[ 0.42 -0.36  0.27 -0.77 -0.40 -0.67  1.26  0.20 -0.47  0.81  2.49  0.89
 -0.12 -0.22  0.16 -2.39 -0.25 -0.70  0.60  0.27 -1.88 -0.07  1.17 -0.06
  2.33 -1.04 -0.77  0.17 -0.59  0.56  3.55 -0.56]
k_972
[ 0.56  1.04  0.57 -0.89 -0.35 -0.82  1.63 -2.56  0.22 -1.08  1.55  0.56
 -0.40  0.03  0.03 -1.78 -0.19 -0.45 -0.20 -0.30 -2.68  0.11  0.96  0.59
  1.96 -0.95 -0.40  0.22 -1.02  1.10  1.13  0.33]
k_972
[-0.20  0.97 -0.91 -1.67 -0.47 -0.63  0.12 -0.55 -0.53  4.00  3.87 -0.56
  0.68  0.25  1.06 -2.50 -0.75  0.98 -0.27  1.05 -0.12 -0.20  3.29  0.26
  0.62 -0.89 -0.76  0.48 -1.05  1.74  2.37 -0.84]
k_972
[-0.86 -0.42 -0.25  0.84  0.88  0.78 -0.73  0.36 -0.03  2.32 -1.02 -0.53
  0.05 -0.22 -0.41  2.23 -0.59  0.53  1.08 -1.00  0.95  0.80  1.37 -0.26
 -4.43  0.02  0.79  0.00 -0.80 -1.47  0.24 -0.68]
k_622
[-0.56  2.54 -1.55 -0.09  0.55  0.95  2.34 -5.13 -0.07  6.88  2.31 -2.01
  1.39  0.36  0.22 -1.23 -2.77  1.04  1.25  0.85  0.70  0.27  3.00 -0.65
  2.45 -0.17  3.55 -0.11 -1.87 -2.70 -2.90 -0.69]
k_622
[-0.35 -0.69  1.92  0.45  0.42 -0.02 -1.56 -1.35  1.90 -3.37 -2.72  1.00
 -1.31  0.83 -0.20  0.88  2.13 -0.23 -0.41 -0.52  0.64 -1.03 -0.34 -0.25
 -1.21  0.36  4.07  0.37  0.78  0.46 -4.09  0.68]
k_622
[-0.05  0.04  0.82 -0.99 -0.24 -0.84  0.03  1.88  0.12 -0.07  1.25  0.68
  0.87  0.10  0.28 -1.37  0.28  0.45 -0.44  1.32  0.28  0.06  0.21  0.21
  2.75 -1.40  0.57 -0.50  0.43  1.72 -0.22  0.03]
k_972
[ 0.03  0.09 -0.24  0.38  0.33 -0.34  0.95 -1.28  0.54 -0.04  1.20  0.94
  0.85  1.28  0.50 -2.53  0.03 -0.48  0.42  0.53 -1.45 -1.29 -0.66 -0.38
  5.57 -0.23  2.66 -0.27 -0.93  0.93  0.37  0.44]
k_972
[ 0.15  1.01 -0.98  0.39  0.37  0.75 -0.36  0.02 -0.10 -1.72 -1.88 -2.22
 -0.81  0.43 -0.02  2.47 -0.33  0.54  0.27 -0.11 -0.08  0.08 -1.05  0.34
 -1.55 -0.41 -2.04 -0.54 -0.15 -1.93 -1.47 -0.22]
k_622
[-0.31  0.44  0.20 -0.15  0.44  0.62  1.51  2.09 -0.69  3.72  0.05  1.69
 -0.71 -0.76 -1.20 -1.50 -0.81 -0.66 -0.13 -0.65  0.14  0.32 -1.07 -0.28
 -1.23  0.52  1.83 -0.11 -1.19 -4.12  1.27 -0.29]
k_319
[-0.23 -0.74  0.71 -0.69 -0.84 -0.98  0.18  0.14 -0.63 -3.27  0.09  1.49
  0.45  0.11  0.32 -1.85  0.42 -0.25 -0.68  1.37 -0.35 -0.06  0.69  0.33
  1.79 -0.74  0.85 -0.06  0.09  2.34  1.34  0.37]
k_972
[-0.54 -0.48  0.50 -0.04  0.13  0.13 -1.03  3.05  0.44  1.57 -1.19  5.17
  1.52 -0.07  0.66  0.69 -0.74  0.50 -0.91  1.15  2.72  0.58  0.97  0.32
 -0.18  0.66  3.25 -0.47  0.43 -0.17 -3.34 -0.41]
k_319
[-0.21 -0.07  0.78 -0.83 -0.43 -1.28  0.26  2.42 -0.95  3.69  3.35  1.63
  0.86 -0.66  0.81 -1.86  1.02  0.43 -0.94  1.24  0.87 -0.09  0.64  0.61
  1.05 -0.04  0.46 -0.45  0.73  1.85  2.24 -0.61]
k_972
[ 0.55  0.33  0.58  0.56  0.38  0.22  0.57  3.62  1.08 -2.58 -2.79  1.39
  0.46  0.30 -0.36  0.01  0.67 -0.46 -1.03 -0.34 -0.10  0.73 -1.56  0.20
  2.09  0.61  4.41 -0.03  0.51 -0.68 -1.48 -0.12]
k_319
[ 0.42  0.25 -1.37  0.08  0.06  0.02  1.32  3.82 -0.47  1.73  1.12 -0.01
  0.61 -0.10 -0.98 -0.96 -2.03 -0.16  0.98 -0.02 -0.37  0.04 -0.83 -1.34
  3.91  0.43  3.04  0.25 -1.21 -0.82  2.41 -0.91]
k_319
[-0.12 -1.33 -0.55  1.45  0.24  1.03 -3.53  6.88 -1.31  4.96  1.38 -0.08
  1.75  0.73  0.42  0.80 -0.68 -0.34  2.07 -0.27  0.31 -1.46 -2.49 -2.83
  3.83  1.35  3.21  0.25 -0.46 -1.23  5.67 -1.14]
k_622
[ 0.24  0.57  0.89 -0.79 -0.14 -0.97  1.92 -0.05  0.28  0.85  2.13  1.51
  0.80 -0.25  0.13 -2.55  0.24 -0.26  0.83  0.63 -1.38  0.12  2.62  0.66
  1.19 -1.00  2.19 -0.06  0.02  1.84  1.04  0.11]
k_972
[-0.49  0.36 -1.53  0.32 -0.18  0.34  1.02  1.69  0.01 -1.06 -2.15 -0.44
  0.20 -0.76 -0.39 -0.24 -1.50  0.95 -0.96  0.92  1.42  1.15 -0.81  0.37
  2.08  0.75  1.28  0.25 -0.76 -1.18 -3.25  0.34]
k_319
[ 0.00  0.13  0.11 -1.36 -0.32 -1.49  1.26  1.88  0.19  1.07  2.39 -0.23
  0.21 -0.17  0.75 -2.11  0.45  0.28  0.11  0.82  0.22 -0.12  2.95  0.34
  1.28 -1.11  0.07  0.15  0.30  2.40  2.01 -0.49]
k_972
[-0.08  0.49  0.55 -1.19 -2.12 -1.22  1.88  1.78 -0.35 -0.57  2.24  0.95
 -0.40 -0.46  0.22 -2.96 -0.12  0.19 -1.30  0.87 -0.74  1.35  0.97  1.31
  1.36 -0.65 -0.72 -0.06 -0.42  1.11  1.71  0.10]
k_972
